Below is a small trained network, with its code and all its weights. Each question gives an input and a class and asks what happens when units are switched off, that is, made to give their printed mean instead of their output.

import numpy as np


def w(rows, s, z=0):
    codes = np.array(rows[::2]) - 128.0
    scale = np.full(codes.shape[1], s)
    scale[-1] = z or s
    return codes * scale


def norm(h):
    return h / np.sqrt((h * h).mean(-1, keepdims=True) + 1e-5)


def f(y):
    return y / 2 * (1 + np.tanh(0.7978845608 * (y + 0.044715 * y**3)))


def log_softmax(a):
    a = a - a.max(-1, keepdims=True)
    return a - np.log(np.exp(a).sum(-1, keepdims=True))


def net(x, mask):
    res = np.array(x, float).reshape(1, 6) / 4 @ E
    u = 0
    for l in range(4):
        y = f(norm(res) @ A[l][:, :-1].T + A[l][:, -1])
        res = res + np.where(mask[u : u + 15], y, B[l][:, -1]) @ B[l][:, :-1]
        u += 15
    return log_softmax(norm(res)[-1] @ U[:, :-1].T + U[:, -1])


A, B = {}, {}
E = w([
[45,163,194,130,58,70,103,56,118,162],'x0',
[145,69,122,127,65,131,112,164,221,211],'x1',
[100,147,97,94,139,180,147,109,102,180],'x2',
[92,82,181,2,155,99,203,141,158,98],'x3',
[204,38,108,98,128,65,123,68,24,177],'x4',
[97,114,158,139,22,156,169,252,20,117],'x5',
],0.0065)
A[0] = w([
[176,72,175,201,104,16,105,167,175,25,53],'0.n0',
[115,181,180,152,136,214,115,157,184,103,120],'0.n1',
[199,52,149,123,130,104,124,80,57,139,48],'0.n2',
[111,100,182,63,141,105,184,138,151,93,42],'0.n3',
[169,116,164,116,95,140,119,148,166,174,68],'0.n4',
[157,158,73,232,94,119,68,129,114,120,9],'0.n5',
[149,65,143,120,79,165,110,152,194,207,38],'0.n6',
[169,96,166,141,105,133,140,145,184,204,83],'0.n7',
[93,173,54,71,120,214,197,98,115,254,74],'0.n8',
[56,146,55,90,145,223,182,90,79,197,90],'0.n9',
[90,167,96,117,176,125,153,92,86,73,77],'0.n10',
[82,120,145,139,97,151,138,223,47,161,5],'0.n11',
[205,178,132,174,98,144,131,111,131,142,73],'0.n12',
[192,80,119,120,128,99,124,113,90,182,101],'0.n13',
[194,90,39,105,166,194,139,174,131,89,3],'0.n14',
],0.0065,0.0058)
B[0] = w([
[198,161,255,108,161,116,69,182,110,148,199],'0.n0',
[152,163,94,110,133,71,177,150,100,188,254],'0.n1',
[126,178,108,118,134,99,174,160,106,182,231],'0.n2',
[100,99,131,93,142,202,126,125,113,163,182],'0.n3',
[94,122,117,159,162,101,109,142,93,85,124],'0.n4',
[100,122,130,73,145,203,98,143,90,179,182],'0.n5',
[74,93,95,177,168,57,104,174,109,105,188],'0.n6',
[83,111,100,149,170,80,104,148,89,74,174],'0.n7',
[189,131,235,135,143,81,53,175,145,120,242],'0.n8',
[174,131,211,154,137,78,84,159,135,95,239],'0.n9',
[94,83,92,153,141,64,87,170,134,118,175],'0.n10',
[167,110,124,113,67,128,136,152,122,73,205],'0.n11',
[106,114,125,92,146,163,131,127,119,144,130],'0.n12',
[103,204,112,105,128,115,168,167,144,166,242],'0.n13',
[128,88,167,213,163,145,192,138,120,150,209],'0.n14',
],0.0096,0.0022)
A[1] = w([
[70,3,144,24,124,166,165,114,171,116,34],'1.n0',
[99,179,108,135,177,131,142,99,21,11,61],'1.n1',
[110,40,81,131,72,103,86,178,212,178,1],'1.n2',
[181,139,117,119,176,164,134,147,114,81,15],'1.n3',
[132,123,157,136,107,133,136,140,106,113,60],'1.n4',
[84,223,137,156,113,169,131,196,234,89,58],'1.n5',
[223,63,105,114,81,81,136,76,74,175,39],'1.n6',
[35,147,190,123,69,92,81,73,108,127,50],'1.n7',
[116,193,154,117,196,137,140,84,22,43,87],'1.n8',
[169,125,77,227,89,161,63,104,107,126,74],'1.n9',
[79,178,157,128,142,182,116,172,189,51,83],'1.n10',
[85,148,150,150,35,106,109,51,119,158,74],'1.n11',
[167,73,81,149,129,155,162,144,134,93,33],'1.n12',
[146,101,153,71,120,100,163,137,161,111,47],'1.n13',
[224,137,229,118,128,143,54,137,138,97,55],'1.n14',
],0.0062,0.0049)
B[1] = w([
[52,156,169,78,202,158,116,137,78,81,219],'1.n0',
[81,24,78,140,106,94,96,210,213,169,200],'1.n1',
[66,64,103,182,168,74,77,158,123,113,136],'1.n2',
[137,112,164,170,111,135,132,141,168,181,104],'1.n3',
[152,127,119,117,110,141,103,115,178,142,94],'1.n4',
[157,176,76,90,140,63,171,135,43,235,225],'1.n5',
[101,254,83,112,139,106,164,163,118,180,173],'1.n6',
[136,61,199,199,116,173,206,111,146,192,224],'1.n7',
[88,49,146,184,112,60,34,229,194,190,246],'1.n8',
[66,117,152,27,166,193,131,148,98,145,187],'1.n9',
[201,121,89,90,130,91,136,130,60,247,170],'1.n10',
[125,76,141,171,160,181,194,128,122,156,165],'1.n11',
[122,108,164,151,122,148,139,109,133,139,97],'1.n12',
[99,140,115,92,149,196,78,147,86,162,130],'1.n13',
[122,151,209,116,139,149,99,163,151,150,254],'1.n14',
],0.0068,0.0016)
A[2] = w([
[55,99,82,174,128,92,80,145,152,84,4],'2.n0',
[128,105,76,138,149,100,120,62,193,122,95],'2.n1',
[123,134,131,130,6,162,158,136,97,3,41],'2.n2',
[128,144,114,116,173,132,81,54,162,108,36],'2.n3',
[88,188,118,181,122,176,125,143,165,92,27],'2.n4',
[167,158,89,151,108,142,90,113,131,159,70],'2.n5',
[144,121,123,117,173,105,90,87,152,137,61],'2.n6',
[99,123,173,153,66,162,154,49,160,142,14],'2.n7',
[140,157,79,162,82,245,40,78,99,162,53],'2.n8',
[68,218,125,155,125,158,155,154,201,85,36],'2.n9',
[136,132,91,198,108,140,47,141,94,171,97],'2.n10',
[188,90,74,125,165,206,144,152,129,93,59],'2.n11',
[156,160,99,117,172,133,109,6,221,89,79],'2.n12',
[157,163,164,131,195,113,91,107,126,139,96],'2.n13',
[86,134,156,105,86,97,88,95,93,153,163],'2.n14',
],0.008,0.0038)
B[2] = w([
[105,85,119,142,126,72,128,169,159,133,164],'2.n0',
[103,81,104,128,67,158,123,173,86,139,169],'2.n1',
[172,105,68,125,73,166,65,121,149,128,180],'2.n2',
[150,113,146,131,85,155,97,163,128,148,154],'2.n3',
[129,84,153,87,150,91,161,151,108,183,89],'2.n4',
[88,140,165,95,123,123,172,159,101,113,142],'2.n5',
[141,133,139,147,86,133,111,190,93,122,163],'2.n6',
[168,98,145,170,139,142,152,79,148,124,124],'2.n7',
[51,136,156,53,190,162,147,127,113,80,171],'2.n8',
[159,122,103,94,137,69,149,119,83,190,96],'2.n9',
[76,138,156,66,172,127,133,126,153,93,254],'2.n10',
[128,112,180,194,134,132,162,78,155,137,181],'2.n11',
[182,84,80,109,1,203,109,172,85,121,222],'2.n12',
[137,143,174,118,58,144,116,176,105,109,243],'2.n13',
[181,123,103,174,185,175,139,159,171,119,230],'2.n14',
],0.0088,0.0027)
A[3] = w([
[98,253,56,115,98,89,206,130,221,138,32],'3.n0',
[55,132,152,155,51,114,142,8,133,139,113],'3.n1',
[162,169,152,124,167,92,180,155,112,107,136],'3.n2',
[57,138,171,145,69,98,123,77,144,181,136],'3.n3',
[80,131,159,169,129,147,181,124,103,106,215],'3.n4',
[155,91,144,241,149,170,237,71,165,115,55],'3.n5',
[134,115,196,64,142,99,129,119,120,52,135],'3.n6',
[169,126,104,106,192,123,89,78,149,171,148],'3.n7',
[67,138,143,12,186,186,133,92,131,69,2],'3.n8',
[145,136,109,110,158,118,99,106,196,159,45],'3.n9',
[138,173,145,150,91,130,148,193,122,54,138],'3.n10',
[146,112,62,118,6,170,110,136,115,44,19],'3.n11',
[40,73,66,160,157,64,80,147,160,102,25],'3.n12',
[166,168,41,95,145,55,159,85,60,195,14],'3.n13',
[121,93,147,20,129,88,168,92,158,60,63],'3.n14',
],0.0078,0.0035)
B[3] = w([
[159,162,94,122,136,48,147,23,48,135,185],'3.n0',
[201,91,81,224,218,204,147,182,136,151,131],'3.n1',
[130,154,132,154,111,122,90,24,138,120,245],'3.n2',
[199,107,91,119,174,128,145,190,135,105,156],'3.n3',
[149,149,87,106,157,120,125,69,177,74,208],'3.n4',
[191,71,138,211,192,188,161,35,197,109,172],'3.n5',
[106,225,129,176,141,187,89,115,153,131,211],'3.n6',
[137,89,155,152,58,157,141,254,59,134,136],'3.n7',
[26,174,133,109,132,208,116,89,81,67,207],'3.n8',
[130,96,156,114,104,119,125,229,86,151,102],'3.n9',
[137,108,121,97,101,130,90,11,163,161,255],'3.n10',
[180,83,76,62,42,189,136,85,91,117,225],'3.n11',
[63,81,89,140,120,75,70,109,177,74,220],'3.n12',
[130,220,89,124,114,50,197,75,117,140,224],'3.n13',
[70,177,107,179,144,191,148,192,97,162,139],'3.n14',
],0.0074,0.0034)
U = w([
[143,198,69,101,120,48,189,117,72,185,149],'0',
[155,73,80,92,13,183,118,146,103,121,148],'1',
[62,66,100,151,160,48,89,180,159,119,142],'2',
[49,166,156,88,186,204,137,130,100,108,139],'3',
[204,159,231,126,126,112,78,156,136,152,132],'4',
[189,82,118,194,172,167,200,95,160,138,151],'5',
[125,152,117,111,112,101,99,4,152,62,150],'6',
[120,127,117,120,118,110,122,64,132,94,1],'7',
],0.017,0.0087)

Each question gives the input, the list of numbers given to net, and the class t.
The units are the neurons (one row each of A and B). Each row of codes is followed by its name. A weight is (code - 128) times the scale printed after its matrix; where a second scale follows, it is the last column's (A, B and U).
mask holds one flag per neuron, layer by layer. A switched-off neuron (its flag False) gives its mean, the last column of its row in B, instead of its output. The means were averaged over made-up inputs and are rounded, as every weight is.
A unit's drop is (log p(t) with every unit on - log p(t) with that unit switched off) / (log p(t) with every unit on - log p(t) with every unit switched off).
The circuit of an input: a set's keep is (log p(t) with only the set's units on - log p(t) with every unit switched off) / (log p(t) with every unit on - log p(t) with every unit switched off). Starting from the 12 units with the biggest drops (on a tie, the unit counted first), units are removed one at a time, each time the one whose removal leaves the highest keep (on an exact tie, the one counted first), for as long as the keep stays at least 0.8.
circuit, biggest first: the units of the circuit, biggest drop first
unit that matters most: the unit with the biggest drop
top k neurons: the k neurons with the biggest drops, biggest first
top k neurons in layer l: the k neurons of layer l with the biggest drops, biggest first
input [-6,5,-6,3,4,3], class 4: circuit, biggest first => 0.n0
input [-8,7,-1,-6,6,5], class 5: top 4 neurons => 0.n14; 2.n11; 1.n8; 0.n1
input [0,-8,-7,-2,7,5], class 2: circuit, biggest first => 1.n8; 1.n1
input [-3,-7,3,-2,2,6], class 2: top 2 neurons => 1.n1; 1.n8
input [5,-5,-3,-6,4,3], class 3: circuit, biggest first => 0.n5; 2.n8; 2.n10
input [3,-1,6,-7,4,6], class 3: circuit, biggest first => 2.n8; 2.n10
input [-8,8,3,6,-1,4], class 2: circuit, biggest first => 0.n6; 1.n2
input [-1,6,-3,3,6,-4], class 0: top 3 neurons => 0.n2; 3.n13; 0.n13
input [-3,2,-8,-8,-2,-8], class 1: circuit, biggest first => 2.n12; 1.n8
input [4,-6,6,-3,-1,-6], class 1: circuit, biggest first => 2.n12; 2.n13
input [7,3,7,-2,-1,-5], class 4: top 2 neurons in layer 0 => 0.n8; 0.n9
input [6,-1,7,-3,-2,5], class 4: top 3 neurons => 0.n8; 0.n9; 1.n14
input [-2,8,-6,2,5,-8], class 1: circuit, biggest first => 2.n12; 2.n1
input [-4,-4,-3,-6,-4,3], class 3: unit that matters most => 0.n5
input [-7,-5,0,5,0,-2], class 5: top 2 neurons => 0.n14; 3.n5
input [-2,-1,-8,3,-2,-6], class 4: top 2 neurons => 0.n0; 1.n14
input [8,-4,8,4,6,7], class 4: top 3 neurons => 0.n9; 0.n8; 0.n11
input [-6,-5,-4,-3,-1,4], class 5: top 4 neurons => 0.n14; 2.n11; 0.n7; 3.n5
input [-6,5,-8,5,8,2], class 0: top 2 neurons in layer 0 => 0.n2; 0.n8
input [-8,-3,-5,-1,-5,0], class 5: circuit, biggest first => 0.n14
input [5,7,0,-5,3,-6], class 2: top 2 neurons in layer 0 => 0.n6; 0.n7
input [7,7,-4,2,6,-6], class 2: top 3 neurons in layer 0 => 0.n6; 0.n7; 0.n1
input [-7,4,-1,6,0,3], class 5: top 3 neurons => 0.n14; 2.n11; 3.n5
input [4,3,1,2,-7,7], class 0: top 3 neurons => 1.n5; 0.n1; 3.n0
input [7,7,6,-7,-4,5], class 2: top 2 neurons => 0.n6; 1.n2
input [5,-4,-1,1,-4,-3], class 5: top 3 neurons => 1.n7; 0.n13; 0.n7
input [-4,-8,0,7,6,-2], class 2: circuit, biggest first => 1.n8
input [-8,-1,-7,-8,7,-4], class 3: top 2 neurons in layer 1 => 1.n9; 1.n5
